Here is a tiny trained network, its code and every weight. The questions are about switching its units off for an input and a target symbol, where a switched-off unit gives its printed mean instead of its output.

import numpy as np


def w(rows, s, z=0):
    codes = np.array(rows[::2]) - 128.0
    scale = np.full(codes.shape[1], s)
    scale[-1] = z or s
    return codes * scale


def f(y):
    return y / 2 * (1 + np.tanh(0.7978845608 * (y + 0.044715 * y**3)))


def softmax(a):
    e = np.exp(a - a.max(-1, keepdims=True))
    return e / e.sum(-1, keepdims=True)


def log_softmax(a):
    a = a - a.max(-1, keepdims=True)
    return a - np.log(np.exp(a).sum(-1, keepdims=True))


def net(x, mask):
    ids = ['ΓΞΣΩβεζμπτ'.index(c) for c in x.split()]
    T = len(ids)
    res = E[ids] + P[:T]
    u = 0
    for l in range(2):
        r = res
        for j in range(2):
            rows = slice(2 * j, 2 * j + 2)
            q, k, v = (r @ M[l][rows].T for M in (Q, K, V))
            z = softmax(np.where(np.tri(T) > 0, q @ k.T / 2**0.5, -1e9)) @ v
            o = O[l][rows]
            res = res + np.where(mask[u + j], z, o[:, -1]) @ o[:, :-1]
        u += 2
        y = f(res @ A[l][:, :-1].T + A[l][:, -1])
        res = res + np.where(mask[u : u + 8], y, B[l][:, -1]) @ B[l][:, :-1]
        u += 8
    return log_softmax(res[-1] @ U[:, :-1].T + U[:, -1])


Q, K, V, O, A, B = {}, {}, {}, {}, {}, {}
E = w([
[149,158,117,149],'Γ',
[155,124,189,146],'Ξ',
[118,64,56,149],'Σ',
[168,226,90,184],'Ω',
[166,104,110,232],'β',
[78,126,181,124],'ε',
[107,1,105,135],'ζ',
[148,90,125,104],'μ',
[168,166,51,117],'π',
[146,121,94,56],'τ',
],0.026)
P = w([
[60,179,121,162],'0',
[86,143,116,137],'1',
[113,121,108,118],'2',
[144,106,99,105],'3',
[171,91,95,90],'4',
[195,81,85,80],'5',
[219,74,77,68],'6',
[232,64,72,56],'7',
[255,53,63,56],'8',
],0.009)
Q[0] = w([
[143,172,36,127],'L0H0',
[252,197,245,153],'L0H0',
[77,151,184,176],'L0H1',
[95,89,100,125],'L0H1',
],0.011)
K[0] = w([
[146,126,72,133],'L0H0',
[186,146,178,171],'L0H0',
[5,171,140,139],'L0H1',
[159,142,123,104],'L0H1',
],0.014)
V[0] = w([
[217,108,92,176],'L0H0',
[152,95,72,86],'L0H0',
[100,96,148,146],'L0H1',
[141,105,153,254],'L0H1',
],0.0091)
O[0] = w([
[86,164,196,104,255],'L0H0',
[198,162,139,135,172],'L0H0',
[178,150,169,124,103],'L0H1',
[254,116,163,75,178],'L0H1',
],0.0085)
A[0] = w([
[127,190,255,141,164],'L0N0',
[113,60,109,228,75],'L0N1',
[70,97,84,231,51],'L0N2',
[183,93,75,100,42],'L0N3',
[78,175,45,77,109],'L0N4',
[109,150,97,56,88],'L0N5',
[133,195,159,53,149],'L0N6',
[74,82,106,108,2],'L0N7',
],0.0099,0.0056)
B[0] = w([
[38,129,85,119,252],'L0N0',
[217,130,81,103,181],'L0N1',
[115,162,177,100,148],'L0N2',
[155,182,185,102,180],'L0N3',
[162,52,99,130,224],'L0N4',
[126,126,81,128,157],'L0N5',
[72,115,101,134,213],'L0N6',
[90,199,11,171,121],'L0N7',
],0.011,0.0048)
Q[1] = w([
[100,157,163,135],'L1H0',
[116,128,66,119],'L1H0',
[127,117,84,139],'L1H1',
[94,178,118,7],'L1H1',
],0.019)
K[1] = w([
[89,111,145,226],'L1H0',
[146,78,47,139],'L1H0',
[139,122,96,132],'L1H1',
[120,77,111,251],'L1H1',
],0.014)
V[1] = w([
[74,101,136,9],'L1H0',
[146,70,131,241],'L1H0',
[185,101,145,65],'L1H1',
[166,193,83,119],'L1H1',
],0.011)
O[1] = w([
[101,78,126,249,134],'L1H0',
[162,129,172,79,122],'L1H0',
[110,127,124,46,178],'L1H1',
[139,160,65,121,253],'L1H1',
],0.014,0.0035)
A[1] = w([
[55,94,79,104,21],'L1N0',
[65,207,112,116,28],'L1N1',
[133,121,190,87,60],'L1N2',
[198,94,187,139,145],'L1N3',
[86,177,63,174,5],'L1N4',
[156,51,183,96,52],'L1N5',
[32,225,161,111,129],'L1N6',
[11,185,144,156,92],'L1N7',
],0.013,0.011)
B[1] = w([
[180,166,158,174,161],'L1N0',
[247,11,144,97,155],'L1N1',
[123,140,135,216,156],'L1N2',
[123,160,188,124,254],'L1N3',
[158,98,171,117,191],'L1N4',
[209,82,62,151,165],'L1N5',
[119,166,145,251,218],'L1N6',
[179,172,103,75,174],'L1N7',
],0.013,0.006)
U = w([
[67,191,145,202,204],'Γ',
[131,98,151,160,94],'Ξ',
[128,105,137,80,122],'Σ',
[173,159,103,184,5],'Ω',
[151,156,183,103,122],'β',
[139,105,148,135,118],'ε',
[161,59,130,120,64],'ζ',
[67,5,176,100,254],'μ',
[140,130,49,130,108],'π',
[117,65,97,199,101],'τ',
],0.014)

Each question gives the input, a string of symbols that net reads in full, and the target symbol t.
The units are the heads (2 rows each of Q, K, V and O) and the neurons (one row each of A and B). Each row of codes is followed by its name. A weight is (code - 128) times the scale printed after its matrix; where a second scale follows, it is the last column's (O, A, B and U).
mask holds one flag per unit, layer by layer, with each layer's heads first. A switched-off unit (its flag False) gives its mean, the last column of its rows in O or B, instead of its output. The means were averaged over made-up inputs and are rounded, as every weight is.
A unit's drop is (log p(t) with every unit on - log p(t) with that unit switched off) / (log p(t) with every unit on - log p(t) with every unit switched off).
The circuit of an input: a set's keep is (log p(t) with only the set's units on - log p(t) with every unit switched off) / (log p(t) with every unit on - log p(t) with every unit switched off). Starting from the 12 units with the biggest drops (on a tie, the unit counted first), units are removed one at a time, each time the one whose removal leaves the highest keep (on an exact tie, the one counted first), for as long as the keep stays at least 0.8.
units of the circuit, in order: the units of the circuit, biggest drop first
most important unit: the unit with the biggest drop
top k neurons: the k neurons with the biggest drops, biggest first
top k neurons in layer l: the k neurons of layer l with the biggest drops, biggest first
heads that matter: for each layer, one digit per head in row order, 1 if its drop is at least 0.15 and else 0, layers parted by /
input β ε Ξ β Σ β, target Σ: top 2 neurons	L0N3, L0N0
input τ β ζ β ε β Σ π Σ, target π: most important unit	L0N0
input Σ Ξ β β Ξ, target μ: heads that matter	11 / 10
input β ε β Ω, target Ω: top 2 neurons in layer 0	L0N0, L0N4
input β Ξ Γ β ζ β, target ζ: units of the circuit, in order	L1H1, L0H1
input Γ β ε μ β Γ Σ, target β: heads that matter	10 / 00
input Ξ τ ε Ω Γ β Ω Ξ, target μ: heads that matter	10 / 00
input τ ε ζ β ζ ε π Σ, target π: units of the circuit, in order	L0H1, L0N1, L0N7
input ε β Ω Ξ β π π Ξ β, target π: heads that matter	10 / 11
input β π μ π β, target π: units of the circuit, in order	L1H1, L1N6
input π π β, target β: heads that matter	01 / 10
input β β μ Ω β ε, target Γ: heads that matter	10 / 00
input π β Ω β, target Ω: heads that matter	01 / 01
input β τ Σ π Ω π Ξ τ π, target τ: units of the circuit, in order	L1H0
input Ω τ Ξ Σ τ β Γ, target Γ: heads that matter	10 / 00
input β π τ ζ π τ Σ, target τ: top 3 neurons	L0N2, L0N4, L0N5
input β π τ ε π Ξ β ε Γ, target Γ: units of the circuit, in order	L0N4, L0H0, L0N6, L0N1
input β ε β β Ω Σ π π Ξ, target Γ: top 4 neurons	L0N0, L0N4, L1N6, L0N1
input π Ξ Γ Σ Ξ ε ζ, target ζ: top 2 neurons	L1N5, L0N0
input Σ β τ ζ, target τ: most important unit	L0N2
input Γ β β π Γ Γ Γ τ Σ, target τ: top 3 neurons	L0N2, L0N1, L0N4
input Ξ β β Γ Γ ε ε β, target Γ: top 2 neurons in layer 0	L0N4, L0N0
input ε β ε β β ζ β, target ζ: top 3 neurons	L1N5, L0N3, L1N2
input Ξ ζ Σ τ, target τ: top 2 neurons	L0N4, L1N0
